Each row has a name. Each piece below is followed by the name of the row it came from. Each question is about the rows just above it.

Q847: [140 134  57 144 126 124  96  88 153 151 149 101]
Q38: [120 127  95  74  83 115 124 106 187 144 139 121]
Q454: [131 151  59 132 119 121 100 114 119 169 148 116]
Q457: [127 154  54 134 111 122 106 112 110 175 141 124]
Q951: [130  46 146  93 143 132 116 151 120 127 125 126]
Q719: [127 123  94  81  75 110 121 103 186 135 140 111]
Q55: [171 161 170 122 200 117 107 172 112  96 105 125]
Q714: [ 66 101 141 103 106 119 161 150 189 105 126 119]
find: [146  93 143 132 116 151 120 127 125 126]
Q951
find: [119 121 100 114]
Q454

Q99: [134 138 164  83  27  83  93]
Q38: [126 150 196  27 203  45  79]
Q411: [134 117 164 203  27  83  93]
Q55: [120 138 108 144 105 117 123]
Which row holds [138 164  83]?
Q99
find: [203  27]
Q411
find: [45 79]
Q38
Which row holds [108 144 105 117 123]?
Q55
Where do [ 27 203] appear?
Q38
Which row holds [134 117 164 203  27  83  93]?
Q411

Q847: [168 201 127 148]
Q38: [195 216 103 148]
Q454: [ 31 139  73 138]
Q719: [192 103 216 127]
find: [168 201]
Q847
find: [216 103 148]
Q38
find: [103 216]
Q719
Which row holds [168 201 127]?
Q847
Where do [192 103] appear?
Q719
The row with [139  73 138] is
Q454

Q411: [151  89 114 109 133  99  95 143  91 162 123 151 146 187 154 121 109 128
 170 113 132 109  77 113 133 141 104 121]
Q847: [137  88 111 106 101 147  91 142  92 163 115 149 144 193 147 121  96 119
 167 126 132 125  79 116 117 131 116 131]
Q99: [137  97 112 108 101 130  88 138  89 156  99 141 135 197 154 115  97 103
 157 111 138 118  92 112 112 129 103 126]
Q719: [149  95 112 116 106 143  86 144  88 174 112 148 142 207 153 125 111 120
 167 112 143 120  90 114 115 137 128 130]
Q21: [148  98 113 122  99 133  89 133  92 175 119 133 142 100 112 118 149 166
 156 114 139 119  92 107 116 132 124 136]
Q951: [155  95 117 116 108 127  85 128  93 166  81 139 131 187 146 117 106 115
 158 110 139 111  92 108 110 132 108 131]
Q454: [167 102 115 127 107 134  98 118  91 164 100 142 133 166 149 119 112 118
 161 102 135 106  89 111 130 140 104 127]
[149  95 112 116 106 143  86] is in which row?
Q719
find: [100 142 133 166 149 119 112 118]
Q454
The row with [170 113 132 109  77 113] is
Q411
The row with [118  91 164 100 142] is
Q454
find: [ 99 133]
Q21

Q847: [177  73 157 184  69 104 132]
Q38: [ 63 207 165 100 175 112 210]
Q714: [ 53  83 213  41 203 164 123]
Q719: [101 143  63 207 166 100 165]
Q411: [135  39  51 123 186 122  62]
Q454: [117  53 190 106 125 217  47]
Q99: [122 100 124 120 100  39 191]
Q956: [184 196 192 134 195 157  97]
Which row holds [ 63 207 166 100]?
Q719
The row with [101 143  63] is
Q719
find: [ 51 123]
Q411

Q956: [159 114 137 172 174 176 177  91]
Q457: [ 88 183  73 196  84 196  97 158]
Q21: [122 103 155 123  90 121 115 146]
Q99: [ 87  75 182  92 131  97  97 158]
Q847: [186  87 159  70  64  61  70 206]
Q951: [145 102 142 196 183 198 196  84]
Q714: [164  98 156 153 140 152 153 112]
Q38: [154 179  86 128 112 126 129 142]
Q454: [ 71  91 161  60  69  59  59 181]
Where do [114 137] appear?
Q956
find: [ 75 182  92 131  97  97]
Q99
[196 183 198 196  84] is in which row?
Q951
find: [ 86 128 112 126 129]
Q38
find: [ 87  75 182  92 131  97  97 158]
Q99
Where do [122 103 155 123  90 121] appear?
Q21

Q99: [122 154 124 129 111 122 148 140 129 114 109 123 137 111 121 110 111 122
 137 133 123 131 130 128 111 133 129 126 127 121 123 129 115 127 110 112
 141 110 134 110 120 121]
Q55: [108 152 115 135 118 141  96 149 144 108 125 102 153 116 115 113 120 103
 154 132 117 140 140 126 119 126 130 105 130 129 117 130 121 106 114 122
 157 121 145 119 128 108]
Q719: [113 140 120 131 122 133 113 138 137 113 125 121 142 120 118 119 122 122
 141 129 119 134 134 133 122 125 127 121 129 129 129 128 122 122 120 124
 143 123 135 122 128 124]
Q38: [148  79 215  70 130 102 183 147  50 181 113 104  97 157  98 164 167  78
  93 116 115  79  38  52 153 186  85 129  39  40  44  68 112 143 161 105
 141 121  97 136  72  54]
Q956: [ 91 129 133 103 104 139 120 144 112  99 107 124 136 108  86 107 114 118
 136 116  92 110 111 126 111 129 102 133 107 106 115 102 104 137 107 104
 153 105 128 106 113 114]
Q951: [105 141 137 117 110 148 122 154 123 109 111 124 145 113 102 112 117 118
 147 127 108 123 124 128 115 138 117 132 120 117 117 118 114 136 112 112
 160 111 141 112 122 115]
Q457: [ 84  99 163  84  86 104 155 142  98  93 102 138 129 109  56 113 122 131
 105 119  70  99  68 135 109 145  77 153  58  57 123  65  66 160 111  76
 155  89  92  92  69 116]
find: [122 154 123]
Q951
find: [148 122]
Q951

Q21: [117 126 138 129 136 119 142 132 145 116]
Q956: [ 94 136 118 139 142 135 135 141 157  98]
Q55: [133 140 134 121 167 129 175 152 201  93]
Q719: [128 133 133 128 133 140 134 124 134 134]
Q38: [118 118 127 126 129 107 136 114 139 115]
Q714: [160 169 131 136 143 209 148 121 139  96]
Q99: [133 128 133 132 142 113 136 132 143 112]
Q951: [ 94 111 107 105 113 137 111 161 123 166]
Q457: [ 77 103  82 112 112 130 104 188 112 183]
Which row holds [128 133 133]?
Q719
find: [133 140 134 124]
Q719
find: [136 132]
Q99
The row with [128 133 133 128 133 140] is
Q719
find: [128 133 133 128 133 140 134 124 134 134]
Q719

Q99: [169  72  89  84  59]
Q847: [ 98 169  72  87 156]
Q55: [118  75 119 159  78]
Q38: [ 55  67 182  69 196]
Q714: [162 137 162 125 170]
Q457: [130 153 137  61 119]
Q411: [ 60 187  95 174 182]
Q21: [ 99 150 129 182 174]
Q454: [157 123 152  78 140]
Q951: [188 123 174 125  93]
Q719: [ 81  79 112 153 171]
Q956: [ 98 116  96 123  73]
[169  72  87] is in which row?
Q847
[182 174] is in which row?
Q21
find: [169  72  87 156]
Q847

Q21: [118  29 110  45 148 150  72 125  98]
Q719: [161 121  29 110  45 148 150 127 111]
Q956: [ 67 141 110 148  71 109 166 161 169]
Q99: [115 115 114 128 137  54 149 123  83]
find: [110 148  71 109 166]
Q956
Which row holds [161 121  29 110  45 148 150 127 111]?
Q719
The row with [118  29 110  45 148 150  72 125  98] is
Q21
find: [121  29 110  45 148]
Q719
find: [121  29 110  45 148 150 127 111]
Q719
find: [150 127 111]
Q719

Q951: [109 158 129 127 161 124 117 104 116  90 130  95 111 142 164 108 134 135
 117 111 135 136 114 104 144 145 124 146 151 102 124 148 108 134 132 122
 100 131 183 113 139 122 118  96 132 136 117 127 114 127]
Q719: [134  86 129 127 161 124 117 104 116  90 130  95 111 142 164 108 134 135
 117 111 135 136 114 104 144 145 124 146 151 102 124 148 108 134 132 108
 130 117 143 133 106 120 150 138 110 152 148 143 155 148]
Q714: [ 61 177 141 181 146 117 114 113  92 131 111  47  87  83 133 138 127 128
 152 147 140  91 125  95 176 156 111 152 176 111  77 170 147 121  86 107
  97 103 217 122 103 127 168  98 143 152 175 148 133 191]
Q99: [107 163 150 127 121 115 134  88 112 154 150 137  83  74 102 111 133 132
 113 141 139 126 131 151 167 129 101 114 115 119  84 119 122 125  95  76
 174  88 164 138 131  90 126 102 113 154 118 145 149 168]
Q38: [ 61 177 141 181 143 117 114 113  92 126 111  47  87  83 133 138 127 128
 152 147 140  91 125  95 176 156 111 115 114 111  77 170 147 121  86 107
  97 130 217 122 103 127 168  98 143 152 175 148 133 191]
find: [ 61 177 141 181 146 117 114 113  92 131 111  47  87  83 133 138 127 128
 152 147 140  91 125  95 176 156 111 152 176 111  77 170 147 121  86 107
  97 103 217 122 103 127 168  98 143 152 175 148 133 191]
Q714
find: [ 61 177 141 181 143 117 114 113  92 126 111  47  87  83 133 138 127 128
 152 147 140  91 125  95 176 156 111 115 114 111  77 170 147 121  86 107
  97 130 217 122 103 127 168  98 143 152 175 148 133 191]
Q38
Where do [134  88] appear?
Q99
find: [102 124 148 108 134 132 108 130 117 143]
Q719
find: [114 115]
Q99
find: [134  86 129 127 161 124 117 104 116  90 130  95 111 142 164 108 134 135
 117 111 135 136 114 104 144 145 124 146 151 102 124 148 108 134 132 108
 130 117 143 133 106 120 150 138 110 152 148 143 155 148]
Q719

